Each row was made from one walk, in order. Every step used is in the known rows, and no mark comes twice. Write each row's walk.
Each row is shifted at random along 8 fixed directions that mean nothing.
Known rows
D/R/B/Y: [ 1.66  0.58 -1.22 -0.35  3.29 -2.89 -0.06  0.78 -1.78  1.79 -0.19 -0.04
  0.64  2.24  1.06 -0.61 -0.81 -0.95  1.30 -0.73 -3.24  0.38  0.10  2.54
  4.31  2.39 -2.74  1.12  0.75  1.60  0.38  1.00  1.86 -0.21 -1.63 -0.06
  3.05 -0.67  1.77  0.84  0.00]
X/D/R/Y/B/G/F: [ 3.04 -0.14 -0.85  0.58  2.07 -0.49 -0.48  0.49 -1.32  2.57 -1.98  1.17
 -0.31  1.68  1.30  0.20 -0.53 -3.20  0.08 -0.76 -5.47  0.32 -1.25  4.91
  4.46  1.27 -2.16  0.56  2.02  2.11  1.55  0.65  1.94 -0.79 -3.02  0.83
  4.03  0.58  2.69  0.16  1.55]
F/X/R/Y/B/G: [ 2.36  0.15 -0.69 -1.11  3.65 -1.06  0.49 -2.51 -2.28  0.98 -1.53  0.62
  1.34  0.01  0.32  0.22 -0.44 -1.68  0.82  0.81 -5.69 -2.70  0.99  5.54
  2.33  1.02 -2.95 -0.79 -0.51  1.36  0.78 -0.30  0.38 -1.67 -3.67  2.09
  0.27  1.75  0.67  1.52 -0.87]
R/D/Y/B/G: [ 3.28 -2.40  2.04 -1.41  2.84  0.25  2.06  3.36 -4.40  1.80 -1.88  0.31
  1.25  3.84  1.13  0.83  0.50 -2.36  0.22 -2.40 -4.76 -5.32 -2.00  3.87
  6.92 -1.76 -0.42  2.14 -0.81 -1.17 -1.23 -0.76 -0.42 -2.48 -5.11 -1.03
 -1.59  1.69  1.63  1.88  1.63]
A/R/Y/D/X/B/G/F: [ 2.06  0.93 -1.18  1.63  3.27 -0.29 -0.38  1.14 -1.87  0.63 -3.56  0.68
 -1.37  2.07  0.31  1.45  2.39 -3.39  0.61 -0.88 -5.81 -0.20 -3.70  5.74
  3.12  1.71 -2.28 -0.31  3.04  1.57  0.08 -0.02  1.67 -0.64 -0.91 -0.01
  2.15  2.29  2.82 -0.09 -0.68]
B/Y/R/D: [ 1.37 -1.07  3.51  0.79  2.66 -0.78  1.89  1.67 -2.43  2.32 -1.85  1.44
  0.87  2.30 -0.44  0.71  0.38 -2.54  0.51 -1.07 -1.39 -0.67 -3.82  4.12
  4.03  1.61 -2.77 -0.97  0.95  1.18  0.63  0.60  0.39 -0.28 -0.69  1.61
  0.68  0.83  1.25  0.66  3.00]
F/B/G/R/D: [ 0.59 -1.25  1.09 -2.50  3.42  1.22 -1.02 -0.13 -5.19  1.92 -1.84  0.08
  1.70  1.75  1.34 -0.20  1.54 -1.71  0.23 -1.43 -5.83 -3.81 -2.46  4.30
  3.22 -0.37 -3.92  1.98 -2.06  0.18  2.19 -1.36 -0.45 -0.35 -4.38  1.88
 -0.09  3.46  1.78  2.76  1.89]
X/D/R/B/G/F: [ 1.00  2.89  1.34  0.34  1.69  0.74 -2.16 -0.74 -4.45  2.70  0.91  0.33
  1.23  2.55 -0.32 -0.65  0.23 -2.79  0.12 -0.20 -4.38 -0.72 -1.87  5.51
  4.15 -0.25 -1.20  2.11 -0.86  0.13  3.26  0.75  2.21 -2.91 -2.29  1.96
  0.46  3.69  2.69  2.39  1.94]
G/B/Y/D/X: [-0.46  0.76  0.08  0.16  2.28  0.21  0.36  0.64 -3.85  0.19 -0.20 -0.07
  1.04  2.81 -1.54  0.21 -1.98 -1.24  1.70  1.27 -3.28 -2.37 -3.16  3.47
  1.90  2.07 -2.89  0.90 -1.62  1.79 -1.67  0.16  1.55 -0.20 -1.26  0.22
  1.76  1.36  1.41  0.63  1.62]
F/B/Y/D/X: [ 1.52 -2.83 -1.33 -1.98  3.60 -0.87  0.28 -0.43 -4.00  1.34 -1.00  1.54
  0.81  1.61  0.65 -0.04 -2.02  0.69  2.26  0.39 -5.81 -2.73 -2.12  3.47
  0.05  2.42 -4.94  2.03 -3.01  0.56 -1.08  0.14 -0.01  1.04 -4.33  0.99
  3.49  0.08  0.80  2.50  1.46]
F/A/D/R/B: [-0.73  1.69  1.07  2.29  2.36  0.22 -2.29 -0.76 -4.56  3.08  1.54 -0.35
  0.49  1.85  1.00 -0.97 -0.04 -1.26  1.18 -0.39 -3.45  0.44 -3.65  3.18
  2.78  2.83 -4.37  0.47 -1.94  0.69  3.48  2.30  1.62  1.67 -0.92 -0.37
  2.81  3.05  1.71  0.12  2.53]
R/D/Y/B: [ 0.43 -0.09  0.80  0.77  2.67 -0.36  0.01  0.31 -3.51  0.16 -0.28 -0.38
  0.66  3.26  0.05 -0.50 -1.29 -1.38  0.58  0.35 -2.72 -2.30 -1.38  3.09
  5.07  0.62 -1.73  1.03 -0.69  0.70 -1.82  0.70  1.04 -1.05 -1.87 -0.48
  1.88  1.61  0.48  1.46  2.31]
A/D/R/B/G/F: [ 1.78  1.18 -0.13  1.90  2.44 -0.43 -0.30  0.86 -2.18  3.19 -0.85 -0.79
 -0.65  2.12  1.50 -1.68  0.18 -3.49  0.00  0.13 -2.63  1.18 -2.93  1.88
  5.67  1.79 -3.72  0.63  2.11  2.66  2.49  1.86  2.46  0.46 -1.73 -0.17
  4.31  1.27  2.26 -1.07  3.07]
A/D/R/Y/B/G/F/X: [ 1.60 -1.59  0.23  1.86  1.79  0.74 -1.70 -1.59 -4.78  3.20 -0.76  1.24
 -0.95  0.45  1.23  0.29  0.43 -3.08  1.29 -1.36 -5.35  0.16 -5.82  3.38
  2.78  2.04 -5.20  0.95 -1.22  0.65  4.68  0.82  1.09  1.39 -2.06  0.86
  5.28  1.89  2.68 -1.02  3.01]
B/G/R/Y: [ 0.36  1.01 -0.27 -1.13  2.43 -0.13 -0.06 -1.38 -3.71 -0.42 -1.25 -0.55
  1.85  1.63  0.67 -1.32  0.66 -1.90  0.28  0.47 -2.74 -2.63 -0.23  2.94
  4.69  0.40 -3.43  0.71 -1.45  2.10  0.79 -2.19  0.67 -1.18 -2.79  1.76
 -0.11  2.06  1.80  1.44  0.08]
F/Y/D/X/B: [ 0.86 -0.58 -0.49 -0.06  3.81  1.55 -0.31  1.82 -2.35  2.66 -2.44  1.08
 -0.70  2.65  1.38  2.63  0.83 -1.36  1.02  1.86 -7.13 -3.89 -3.14  4.75
  1.99  0.67 -1.46  1.93  0.72  0.47 -3.33  0.96  0.95 -1.52 -3.07 -1.43
 -1.27  3.67  1.17  0.44  0.69]
X/R/B/G/F/A/D: [-0.77  3.95 -0.80  1.48  2.13 -0.60 -1.21 -4.22 -4.00  0.94  1.49 -1.93
  1.87  1.26 -2.25 -3.04  0.98 -1.43  0.92  2.53 -3.17 -1.48  0.80  5.41
  3.26  1.68 -3.70 -0.56 -2.26  1.53  1.67  0.99  2.03 -2.22 -2.77  1.92
 -0.24  5.25  1.86  2.48 -0.45]
X/R/D/Y/B/G: [ 5.99 -3.58 -2.28 -1.25  3.45 -1.20  0.21  0.35 -3.28 -1.00 -3.23 -1.65
 -0.08 -0.09  2.93 -0.97 -0.33 -1.13  0.47 -1.10 -6.22 -2.03  0.35  3.39
  4.04  1.12 -3.51  1.72  1.50 -0.31  2.22 -0.06  0.49 -0.89 -5.26 -0.62
  3.54 -0.80  2.48  2.38 -1.06]
B/G/R/D/X: [ 0.13  2.77 -1.78  1.49  3.82 -1.22 -0.77 -0.52 -2.06 -0.41 -1.23 -1.36
  0.61 -0.28  0.63 -0.39  0.14 -2.93  0.28  1.08 -2.14  0.38 -2.62  2.05
  2.50  4.44 -5.02 -0.45  2.24  3.71  1.46  0.13  2.28 -0.47  0.48  0.52
  3.10  0.95  1.66  0.67 -0.40]
G/B/Y/R/D/X: [-1.65  0.74  1.13  1.42  2.40  0.95 -0.87 -0.05 -6.32  1.76 -1.56 -0.79
  1.04  2.11 -2.29  1.41  0.21 -3.13  2.29  0.87 -2.59 -0.83 -6.44  3.14
  1.99  3.88 -3.67  0.58 -0.72  1.24  0.36  0.19  2.42 -0.12  0.14  1.27
  3.13  1.80  1.36 -0.01  2.89]
G/B/R/D/X: [ 1.71  0.69  2.05  0.04  2.64  0.98 -1.38  2.70 -1.82  0.78 -1.12 -0.37
  0.53  3.72  2.01  1.07  0.49 -3.16 -0.03 -2.43 -6.59 -1.98 -3.80  4.08
  2.01  0.04 -2.11  1.68  1.10 -0.29  1.60  0.76 -1.60 -2.05 -1.26 -0.81
  1.45  0.47  3.78  1.94  0.88]
R/D/X/B/Y/G/F: [ 2.63 -0.63 -2.07 -0.75  3.27 -0.01  1.79  1.65 -2.87  2.15 -4.28 -0.65
 -0.70  2.39  0.41  1.31  1.53 -2.82  1.55  1.16 -4.23 -1.27 -4.90  2.39
  5.65  1.29 -2.46  0.38  3.95  2.68 -3.20 -0.54  2.03 -1.83 -2.00 -0.63
  1.65  0.54  2.64 -0.66  1.20]
B/R/Y/G/F/A/D/X: [ 0.81  1.41  2.51  1.25  0.25  0.79  1.93 -0.37 -3.44  0.47 -0.95  0.28
  3.30  4.63 -0.54 -0.42 -0.04 -2.93  1.64 -0.79 -4.41 -2.89 -4.28  4.98
  3.28  0.31 -3.99 -0.89 -2.33  2.06  0.30 -1.40 -0.81 -2.34 -1.93 -0.35
  1.10  2.50  2.67  0.83  0.62]
B/R/D/Y/G/F/X: [ 2.09 -1.82  1.77  1.05  1.04  1.63 -0.50 -1.28 -3.99 -0.91 -0.55  0.50
  1.08  0.98  1.45  0.17 -0.34 -3.10  1.87 -0.14 -3.76 -0.06 -7.31  3.09
  1.99  1.69 -6.10 -0.50 -0.66  1.07  4.66  0.51  0.37 -1.02  0.75  2.19
  5.21  0.80  2.52  0.32  2.78]
R/B/G/F: [-0.12  0.68 -1.97 -1.72  3.09 -0.77 -1.26 -0.84 -4.55  1.26  0.58 -0.49
  1.19  1.39 -0.19 -1.67  1.93 -0.91  1.00  1.92 -3.78 -1.34 -1.73  2.65
  4.95  0.93 -3.33  1.51 -2.06 -0.05  0.25 -1.73  2.26 -1.06 -3.36  1.94
  0.15  2.60  2.23  1.96  0.97]
G/B/Y/D/R: [ 0.95 -0.16 -1.06 -0.43  1.40 -0.79 -0.48  1.24 -2.75  1.39 -0.06  0.44
  1.00  3.43 -0.62  0.30 -1.31 -1.10  0.78  0.21 -5.43 -2.47  0.93  4.69
  2.81  0.54 -1.43  2.49 -1.26  1.15 -1.13  0.83  0.50 -0.54 -3.49 -0.93
  1.86  0.20  2.38  2.12  0.36]
D/Y/R/B/G/F/X: [ 3.15 -2.07 -0.04 -1.79  2.23  1.32 -0.48 -0.27 -6.22 -1.57 -2.15 -0.43
  1.79  1.31  2.08 -0.81 -0.61 -2.38  2.34 -0.17 -6.32 -1.80 -4.16  3.62
  2.62  0.25 -5.48  1.50 -2.55 -0.53  4.64 -0.29  0.16 -1.08 -3.85  1.54
  4.61 -0.06  2.15  1.08  2.15]
A/D/X/R/B/Y: [ 3.46  1.42  1.04  2.05  3.30 -1.16  0.39 -1.13 -1.04  0.92 -1.86 -1.59
 -0.89  2.16  0.90 -1.97 -1.82 -1.96  0.31 -0.79 -2.85  0.26 -1.11  3.18
  2.82  1.88 -2.95 -0.15  3.00  1.83  1.47  3.01  0.65 -1.48 -0.95 -0.04
  3.07  0.10  2.21  0.24  0.71]
R/Y/B/G/F/A/D/X: [ 1.76  0.30 -0.28  0.87  2.12  0.76  1.43  0.66 -3.07  1.96 -1.69 -0.72
  0.26  3.66  0.58 -0.29  0.70 -3.25  1.29 -0.55 -5.01 -4.05 -2.81  3.10
  5.41 -0.41 -2.47  1.23 -1.07  1.66 -2.45  0.45 -0.65 -1.98 -4.59 -1.70
  0.32  1.96  2.82 -0.67  0.81]
R/D/Y/G/B: [ 1.88 -1.52  2.84 -0.63  0.86  2.49  0.00  1.72 -5.26 -1.45 -1.58 -0.49
  2.58  4.90  1.20 -0.17 -0.43 -1.16  0.43 -3.02 -5.93 -3.22 -4.19  5.27
  3.95 -1.58 -1.51  1.29 -2.16 -1.27  2.20 -1.23 -1.30 -1.74 -2.29 -0.49
  0.55  1.18  2.85  2.71  2.72]
A/X/R/D/Y/B/G/F: [ 2.55 -1.17 -1.34  0.55  3.62  0.09  0.23 -0.77 -5.78 -0.62 -2.87 -1.92
  1.12  0.71  0.32 -0.03  2.00 -2.64  1.49 -0.09 -5.22 -1.99 -3.32  3.55
  4.58  1.63 -5.12  1.17  0.53 -0.04  1.84 -2.42  3.64 -0.78 -2.36  0.22
  2.67  4.34  1.89  0.80 -0.69]
D/Y/G/F/X/B: [ 2.19 -0.99 -2.35 -0.47  2.65  1.98 -1.68 -2.45 -4.00 -1.51 -1.13 -0.17
 -0.05  1.02  2.53  0.51 -0.42 -1.26  1.76  2.64 -6.85 -1.69 -3.44  3.99
  1.18  0.44 -4.74  1.21 -0.67  0.31  2.19  0.82  0.96 -1.31 -2.22  0.84
  3.90  1.13  2.66  1.00  1.71]
A/X/R/B/G/F/Y/D: [ 2.26 -1.81 -1.53 -0.25  2.48  1.91 -1.87 -3.87 -5.28 -0.03 -2.22 -1.34
  0.95  0.09  0.67 -2.47  1.43 -1.61  1.71  2.17 -5.45 -1.01 -2.86  3.45
  1.88  0.69 -5.89  1.68 -2.10  0.83  2.76 -0.33  1.73  0.05 -3.14  2.31
  2.97  3.86  1.76  0.35  0.37]
A/R/D/X/B/G/F: [ 3.70  1.01  0.04  2.18  3.63  1.09 -3.00 -1.04 -1.97  0.71 -2.08 -0.51
 -2.33  1.79  2.73  0.08  1.99 -4.16 -0.40 -1.98 -5.54  0.88 -4.15  4.54
  0.76  0.54 -3.09  1.76  3.00 -0.03  4.56  3.30 -0.78 -1.43 -0.50  0.69
  3.96  0.49  4.59  1.33  1.58]
R/Y/G/F/A: [ 1.73 -0.96 -0.12 -1.03  1.51  0.76  2.41  1.24 -0.50  0.91 -2.40  1.09
  1.76  3.50  2.07 -0.55  0.54 -1.67  1.13  0.03 -4.57 -1.17 -2.98  3.49
  4.65  0.50 -3.83 -2.02  0.04  2.80 -1.42 -1.05 -0.52 -0.42 -2.04  0.55
  0.81 -0.05  2.29 -0.76  2.80]
D/X/B/R/Y: [ 2.37  1.41  1.59  0.55  2.97  0.51 -1.93 -0.50 -1.14  0.85 -1.03  0.76
 -0.87  2.57  2.73  1.07  0.05 -3.05  0.73 -0.96 -5.06 -0.96 -3.15  3.95
  1.20  0.71 -2.38  0.79  1.24  0.18  2.01  1.83 -0.93 -2.05 -0.39  0.80
  2.37  0.61  3.00  0.54  0.82]
Y/G/R/D/X: [ 0.71  1.16 -1.59 -0.68  2.34 -0.52 -0.49  0.32 -3.61 -0.86 -2.59 -0.72
  2.63  2.05  0.14  0.19  0.43 -1.34  0.03  0.49 -5.83 -1.60 -1.94  4.27
  2.69  1.69 -3.43  0.41  0.69  1.74 -0.40 -2.87  0.74 -1.34 -1.79 -1.34
  1.26  0.57  2.28  2.71 -0.93]
F/G/R/D/Y: [-1.25  0.56 -1.81  1.16  2.44  1.82 -0.71 -0.61 -5.49 -1.21 -0.61 -3.08
  0.20  1.19  0.58 -0.30  2.15 -1.74  1.19  2.21 -3.32 -3.88 -2.69  1.77
  5.50  0.75 -2.16  2.83 -0.69  1.45 -0.80 -1.20  1.51 -2.20 -2.06  0.00
 -1.42  4.52  1.90  2.19 -1.43]
R/D/Y/G/F/A/X/B: [ 0.87  2.12  3.01  1.61  1.70  3.60  0.57 -1.65 -4.93 -1.18 -1.24 -0.89
  2.46  4.81  0.74 -0.37  0.16 -3.36  1.72 -0.42 -3.51 -2.67 -5.12  5.04
  3.48 -1.52 -3.70 -0.43 -1.71  1.56  1.57  1.06 -0.09 -2.11  0.18  0.38
  1.08  4.56  1.69  0.09  3.19]

Which walk is each row?
[ 1.06  2.60 -1.84  3.57  3.32  1.21 -2.80 -1.73 -1.11  0.84 -1.59 -1.69
 -2.56  0.23  2.26  0.91  2.26 -3.92  0.59 -0.02 -4.91 -1.08 -3.06  3.51
  2.21  2.60 -3.53  0.03  2.61  2.39  1.90  3.85  0.11 -1.23 -0.71 -0.86
  1.75  2.27  4.21 -1.63 -1.59] | F/A/D/X/B/G/R/Y
[ 4.04 -0.61 -1.03  0.39  1.63  0.97 -0.50 -2.38 -3.83  2.46 -1.73 -2.07
  0.23  2.52  0.30 -0.69  0.62 -1.99  1.28  0.67 -5.96 -3.70 -0.65  3.77
  2.97 -0.41 -1.61  2.07 -0.29 -0.05 -0.99  2.76 -1.36 -3.51 -4.99 -1.22
 -0.27 -0.08  3.75  0.98 -0.91] | F/A/D/X/R/B/Y/G
[ 3.09 -0.49  0.69 -0.59  3.05  1.61  0.16 -3.94 -4.27  1.15 -1.63 -0.66
  1.99  1.25  1.67 -1.37 -0.30 -2.86  1.41  0.41 -4.34 -3.17 -0.60  3.65
  1.81 -0.09 -4.93  0.13 -2.85  1.25  2.24  0.66 -0.63 -0.06 -3.96  2.02
  1.61  2.04  1.16 -0.25  1.39] | F/A/X/R/Y/B/G
[ 2.26 -0.51  0.57 -0.43  0.59  0.56 -1.11  0.04 -3.08  2.40  0.09  1.52
  1.30  3.14  1.47  0.30  0.46 -2.94  1.64 -2.68 -6.26 -1.92 -2.52  4.86
  2.65  0.13 -2.87  1.49 -3.01 -0.42  2.70  0.60 -0.80 -1.09 -2.99  0.24
  2.08  0.72  3.57  0.12  2.23] | D/R/Y/B/G/F/A
[-1.31  3.45 -0.11  0.53  2.93  1.27 -0.25 -0.37 -7.24  1.39 -1.31 -1.23
  1.99  1.21 -2.06  1.87  2.49 -3.78  2.82  2.49 -3.79 -2.98 -5.59  4.87
  3.13  2.31 -3.64  0.50 -1.45  1.53  0.04 -0.82  2.96 -2.30 -1.76  0.64
 -0.52  5.76  1.31  0.73  0.43] | Y/R/D/X/B/G/F/A
[ 2.30  1.86  2.17  0.70  3.61  0.23  2.19  2.81 -0.33  3.65 -1.49  2.13
  1.01  1.78  0.93  2.63 -1.72 -4.62 -0.08 -0.15 -5.57 -1.39 -2.93  6.51
  3.54  0.78 -2.53 -1.26  3.11  3.28  1.82  1.28  2.98 -1.32 -1.59  0.67
  1.40  3.28  1.07 -0.99  2.56] | Y/B/G/F/X/D/R
[ 0.49  1.73  0.35 -0.96  2.40 -0.04  1.10 -0.41 -1.66 -0.42 -2.00  0.92
  0.52  2.05 -0.22 -0.23 -0.86 -2.54  1.34  2.52 -4.15 -1.68 -1.56  4.90
  4.36 -0.44 -3.39 -1.56  0.79  4.41 -1.56 -0.27  0.65 -1.09 -1.70  1.61
  2.13  3.16  0.43  0.18  0.50] | G/F/X/B/R/Y/D
[ 2.68  0.23 -0.66  1.69  3.45  1.74 -1.63 -1.16 -0.67  1.43 -2.23 -0.28
 -1.99  1.56  3.13 -0.12  0.73 -3.57  0.90 -0.14 -4.81  0.15 -4.68  3.00
  1.18  1.75 -3.71  1.23  2.39  2.00  2.05  4.06 -0.51 -2.22 -0.64  1.07
  3.66  0.86  3.08 -0.18  2.50] | R/D/X/B/G/F/Y
[ 1.01  1.19  1.82 -0.92  2.21  0.14  0.90  0.41 -3.51  1.59 -2.26  2.33
  2.24  3.26  0.39  0.28 -2.91 -1.82  0.89 -1.44 -6.86 -0.55 -2.22  6.90
  3.15  0.41 -3.35 -0.83 -0.34  2.53  1.81 -1.46  1.49 -0.32 -2.38  1.14
  3.69  2.67  0.50  1.42  3.04] | G/F/X/D/R/Y/B
[ 1.12  1.98  1.06  1.41  3.04  0.81  0.22  0.32 -2.46 -2.30 -3.79 -1.19
  1.18  2.88  1.19  0.14 -0.67 -2.57  1.68  0.15 -5.10 -0.27 -4.24  5.45
  1.63  1.15 -3.93  0.29  1.60  2.90  1.24  0.37  0.96 -1.72 -0.10 -0.62
  3.69  2.91  1.39  0.64  0.65] | G/F/Y/R/D/X/B
[ 2.54 -0.58  0.45  0.78  1.55  0.93 -0.42  0.10 -2.99 -0.88 -2.02 -0.83
  0.14  2.10  1.24  0.29  0.64 -3.36  1.23  0.77 -3.71 -0.38 -5.00  3.70
  4.41  0.83 -3.62 -0.18  2.14  1.54  2.14  0.36  1.83 -1.58 -0.25  0.62
  4.34  1.71  2.87  0.00  1.49] | X/B/R/D/Y/G/F
[ 4.02 -0.98 -1.12 -0.40  1.63  1.37 -0.86 -1.93 -3.33 -0.39 -1.87 -0.65
 -0.27  1.82  2.06 -0.92 -0.38 -1.94  2.27 -0.77 -5.03 -0.38 -4.92  3.36
  1.04  0.68 -4.51  0.85 -0.26  1.27  2.27  2.45 -1.79 -1.39 -1.77  0.40
  4.27 -1.49  4.43  0.56  1.90] | R/D/X/B/Y/G/F/A
[ 0.95  2.46 -0.83 -0.49  2.34  0.41 -0.62 -2.54 -2.57 -0.29 -0.98 -0.72
  3.85  2.99 -0.31 -1.09  1.60 -1.38  1.01  1.22 -7.18 -1.52 -0.03  6.76
  1.64  0.03 -4.00 -1.22 -1.35  0.51  0.96 -1.30  0.84 -1.95 -1.81  0.64
 -0.28  3.42  2.40  1.82 -0.92] | Y/G/F/A/X/R/B
[ 4.33 -0.21  0.18  1.57  2.07  1.04 -0.15 -0.46  0.56  1.32 -1.61  0.52
  0.14  2.91  4.29 -0.66 -0.81 -4.92  0.99 -2.37 -5.05  0.28 -2.21  2.78
  2.04  0.32 -5.07  0.15  0.48  2.82  3.29  3.54 -1.55  0.59 -1.23 -0.23
  6.12 -1.67  3.23 -2.84  2.77] | D/R/Y/B/G/F/A/X
[ 1.21  3.71  0.55  1.54  4.35  0.14  0.38  0.71  1.56  2.17 -0.11  0.71
  1.21  3.19  0.93  0.12  1.98 -3.41 -0.59 -0.58 -5.84 -1.42  0.19  6.82
  3.88 -0.34 -1.84 -1.64  1.88  1.85 -0.11  2.83  0.00 -3.13 -1.78  1.12
 -2.13  3.56  2.95  1.08 -0.76] | R/B/G/F/A/X/D
[ 4.13 -0.37  1.63  0.20  2.38  1.16  0.35 -3.03 -0.75  1.97 -1.61  0.17
  1.81  2.59  1.54 -1.26 -0.68 -2.91  0.94 -0.40 -4.33 -0.69 -1.08  4.71
  0.63  0.38 -4.14 -1.91  0.07  1.35  2.69  3.52 -1.43 -0.90 -1.21  2.09
  2.11 -0.83  2.40 -0.87  2.25] | F/A/X/R/B/Y/G
[ 1.36  1.81  0.63  1.77  1.40  0.83 -0.66 -0.93 -3.04  1.32  0.18 -0.02
  0.69  1.32  0.36  0.28 -0.45 -3.46  1.63 -0.54 -3.62 -0.82 -3.04  4.99
  4.10  1.06 -2.71  0.41 -0.78  2.54  2.33  1.41  2.18 -1.28 -1.46  1.10
  2.19  3.36  2.59 -0.90  0.84] | X/D/R/Y/B/G/F/A
[ 0.68  1.01 -2.93 -0.67  2.18  0.79 -0.50 -0.84 -3.79  1.62 -1.68  0.66
 -0.12  1.52 -0.06  0.03  0.86 -2.13  2.35  1.99 -5.41 -2.02 -2.92  3.96
  2.67  2.28 -3.56 -0.06 -1.19  2.26 -1.82  0.61  0.57 -1.11 -3.25  0.78
  1.65  1.82  1.90  0.32  1.04] | R/Y/D/X/B/G/F/A
[ 3.16  0.16  0.76 -0.48  3.04  0.98  0.66 -1.60 -3.44  0.72 -2.03 -0.83
  2.18  1.65  0.98 -1.39  0.73 -3.16  0.75 -0.58 -5.42 -2.20 -1.67  4.96
  2.44 -0.34 -5.19 -0.31 -0.83  1.21  2.67 -0.07 -0.10 -0.59 -3.18  0.99
  1.49  3.13  2.17  0.84  1.28] | Y/B/G/F/A/X/R/D
[ 2.84  0.31 -0.81  2.71  1.77  0.30 -2.15 -1.95 -1.38  0.61 -0.02 -1.00
 -0.83  1.39  1.51 -1.91  0.99 -2.24  0.73 -1.13 -5.84  0.12 -1.34  5.13
  1.90  2.59 -4.19 -0.52  0.55 -0.62  4.73  3.99  0.32 -2.01 -1.75  0.84
  3.22  1.52  4.13  1.04  0.73] | X/R/B/G/F/A/D/Y
[ 1.61 -0.65  1.19 -0.10  2.22  1.04 -0.19 -0.43 -2.16  1.45 -2.84  0.17
  1.06  3.11  0.51  1.08 -0.34 -3.05  0.99 -1.63 -5.06 -2.22 -4.07  4.24
  1.56  0.94 -3.10  0.62  0.85  2.01  0.08  1.24 -0.80 -1.68 -0.86  0.59
  2.45  0.02  2.43  0.20  1.85] | F/B/Y/G/R/D/X
[ 0.37  2.99 -0.12  0.31  3.69  0.95 -0.72 -0.88 -5.06 -0.29 -2.22 -1.47
  1.06  3.59  0.83 -0.71  0.43 -2.29  1.43 -0.26 -5.44 -1.16 -3.01  4.92
  1.78  0.68 -4.36  0.79 -0.16  1.95  1.04  0.31  0.48 -0.65 -1.68 -0.28
  2.80  3.34  1.97  2.16  1.40] | G/F/A/R/D/X/B
[ 1.38  0.58  1.49  2.61  2.87  1.21  1.12  1.02 -2.83 -0.51 -1.38 -0.69
  0.07  1.65  0.73  2.88  1.58 -3.61  1.34  1.19 -5.21 -2.96 -5.98  5.34
  4.62  0.17 -3.65 -0.57  2.28  1.39  1.71  0.01  3.04 -2.14 -0.40 -0.84
  0.81  5.79  2.76 -1.08 -1.20] | A/D/Y/G/F/X/B/R
[ 0.01  4.02  0.67  1.65  2.46  0.35 -1.78 -3.11 -4.38 -0.33 -1.31 -0.80
  0.86  2.62 -0.44 -1.05 -0.19 -2.58 -0.04 -0.45 -4.23 -2.24 -0.90  5.65
  2.19  0.81 -2.69  0.50 -0.79  1.64  2.54  0.15  0.09 -2.09 -2.03  0.44
  1.32  3.56  2.31  2.26 -0.37] | A/D/X/B/G/R/Y
